Below are the code and all the weights of a small trained network. Each question names an input and a class and asks about switching units off, where a switched-off unit gives its printed mean instead of its output.

import numpy as np


def w(rows, s, z=0):
    codes = np.array(rows[::2]) - 128.0
    scale = np.full(codes.shape[1], s)
    scale[-1] = z or s
    return codes * scale


def norm(h):
    return h / np.sqrt((h * h).mean(-1, keepdims=True) + 1e-5)


def f(y):
    return np.maximum(y, 0)


def log_softmax(a):
    a = a - a.max(-1, keepdims=True)
    return a - np.log(np.exp(a).sum(-1, keepdims=True))


def net(x, mask):
    res = np.array(x, float).reshape(1, 6) / 4 @ E
    u = 0
    for l in range(2):
        y = f(norm(res) @ A[l][:, :-1].T + A[l][:, -1])
        res = res + np.where(mask[u : u + 5], y, B[l][:, -1]) @ B[l][:, :-1]
        u += 5
    return log_softmax(norm(res)[-1] @ U[:, :-1].T + U[:, -1])


A, B = {}, {}
E = w([
[60,129,173,146,124,149,206,167,53,108],'x0',
[37,139,204,171,163,95,127,52,68,175],'x1',
[100,40,92,201,80,138,135,118,104,83],'x2',
[127,178,166,132,97,147,255,66,141,82],'x3',
[175,46,197,88,168,191,144,95,114,127],'x4',
[157,98,115,42,55,104,86,109,83,161],'x5',
],0.0066)
A[0] = w([
[145,158,54,167,103,183,132,116,182,118,254],'0.n1',
[89,254,170,85,144,101,132,101,104,185,129],'0.n2',
[109,44,120,158,56,95,96,60,120,95,115],'0.n3',
[113,209,147,177,153,89,118,203,196,128,50],'0.n4',
[170,171,158,65,105,115,41,116,171,107,80],'0.n5',
],0.0085,0.0035)
B[0] = w([
[97,92,139,133,122,156,171,65,159,79,240],'0.n1',
[138,79,140,110,113,142,132,147,148,88,254],'0.n2',
[83,111,87,130,140,109,132,137,154,148,233],'0.n3',
[84,106,67,81,165,147,153,222,139,149,196],'0.n4',
[144,134,152,198,137,82,9,115,119,169,205],'0.n5',
],0.013,0.0059)
A[1] = w([
[104,183,150,81,195,170,40,30,186,254,135],'1.n1',
[200,222,171,107,128,107,13,93,49,208,62],'1.n2',
[160,25,98,80,90,112,95,148,168,90,194],'1.n3',
[79,112,236,190,84,208,113,100,26,54,219],'1.n4',
[102,117,188,90,156,118,3,147,210,142,252],'1.n5',
],0.0064,0.0036)
B[1] = w([
[126,69,62,165,113,52,95,80,98,135,192],'1.n1',
[163,254,90,117,139,245,124,110,101,196,171],'1.n2',
[45,169,195,114,206,134,156,146,97,77,241],'1.n3',
[227,99,224,117,77,132,131,67,184,86,212],'1.n4',
[185,98,215,139,49,28,168,97,95,171,255],'1.n5',
],0.0085,0.0079)
U = w([
[246,246,123,131,85,182,106,160,73,219,4],'0',
[190,62,251,122,103,147,210,119,154,66,209],'1',
[145,101,128,193,89,33,33,52,75,211,123],'2',
[20,127,1,99,140,195,188,210,129,92,189],'3',
],0.0097,0.0033)

Each question gives the input, the list of numbers given to net, and the class t.
The units are the neurons (one row each of A and B). Each row of codes is followed by its name. A weight is (code - 128) times the scale printed after its matrix; where a second scale follows, it is the last column's (A, B and U).
mask holds one flag per neuron, layer by layer. A switched-off neuron (its flag False) gives its mean, the last column of its row in B, instead of its output. The means were averaged over made-up inputs and are rounded, as every weight is.
A unit's drop is (log p(t) with every unit on - log p(t) with that unit switched off) / (log p(t) with every unit on - log p(t) with every unit switched off).
The circuit of an input: a set's keep is (log p(t) with only the set's units on - log p(t) with every unit switched off) / (log p(t) with every unit on - log p(t) with every unit switched off). Starting from all 10 units, units are removed one at a time, each time the one whose removal leaves the highest keep (on an exact tie, the one counted first), for as long as the keep stays at least 0.8.
units of the circuit, in order: the units of the circuit, biggest drop first
unit that matters most: the unit with the biggest drop
k most important neurons: the k neurons with the biggest drops, biggest first
top k neurons in layer l: the k neurons of layer l with the biggest drops, biggest first
drop when u is switched off: that unit's drop, to one decimal
input [-8,-7,4,3,2,5], class 2: 3 most important neurons : (0.n5 0.n2 1.n4)
input [1,-5,-1,3,-6,3], class 3: top neuron in layer 1 : (1.n5)
input [-5,-2,2,2,-3,-1], class 3: units of the circuit, in order : (0.n4 1.n4)
input [-4,-8,1,3,2,7], class 2: 3 most important neurons : (0.n5 0.n2 1.n4)
input [2,-5,0,0,4,8], class 2: 2 most important neurons : (0.n5 1.n5)
input [-7,7,-5,6,-8,-4], class 3: 3 most important neurons : (0.n4 1.n4 0.n5)
input [2,8,-1,-5,0,-1], class 1: units of the circuit, in order : (0.n2 0.n5)
input [5,6,-2,-3,-6,2], class 1: 2 most important neurons : (0.n2 0.n3)
input [-2,-8,7,5,-8,7], class 3: 3 most important neurons : (1.n5 1.n4 0.n3)
input [-1,-5,7,-7,-3,1], class 3: units of the circuit, in order : (1.n4 1.n3)
input [5,5,-3,-5,1,7], class 1: top 2 neurons in layer 0 : (0.n2 0.n5)
input [3,0,-5,-4,-8,3], class 3: top 2 neurons in layer 0 : (0.n4 0.n2)
input [-8,-8,-1,3,8,0], class 2: 3 most important neurons : (0.n5 0.n2 1.n1)
input [0,8,-6,-1,-3,2], class 1: units of the circuit, in order : (0.n2)
input [4,7,6,2,-5,8], class 3: top 2 neurons in layer 0 : (0.n3 0.n5)
input [2,-3,-4,-5,7,1], class 2: 2 most important neurons : (1.n1 1.n5)
input [0,-3,-3,-8,7,3], class 2: 2 most important neurons : (1.n1 1.n5)
input [8,-8,-6,-7,-2,7], class 0: 2 most important neurons : (1.n2 0.n3)
input [1,-1,4,-1,-7,8], class 3: 3 most important neurons : (1.n5 0.n5 1.n4)
input [-6,-3,7,5,-2,5], class 3: 3 most important neurons : (0.n3 1.n5 1.n4)
input [-2,0,-3,-1,5,2], class 2: unit that matters most : 1.n1
input [5,-7,-5,-5,-3,-1], class 3: drop when 1.n5 is switched off : 0.0
input [-8,-7,-3,3,4,4], class 2: drop when 0.n5 is switched off : 1.1
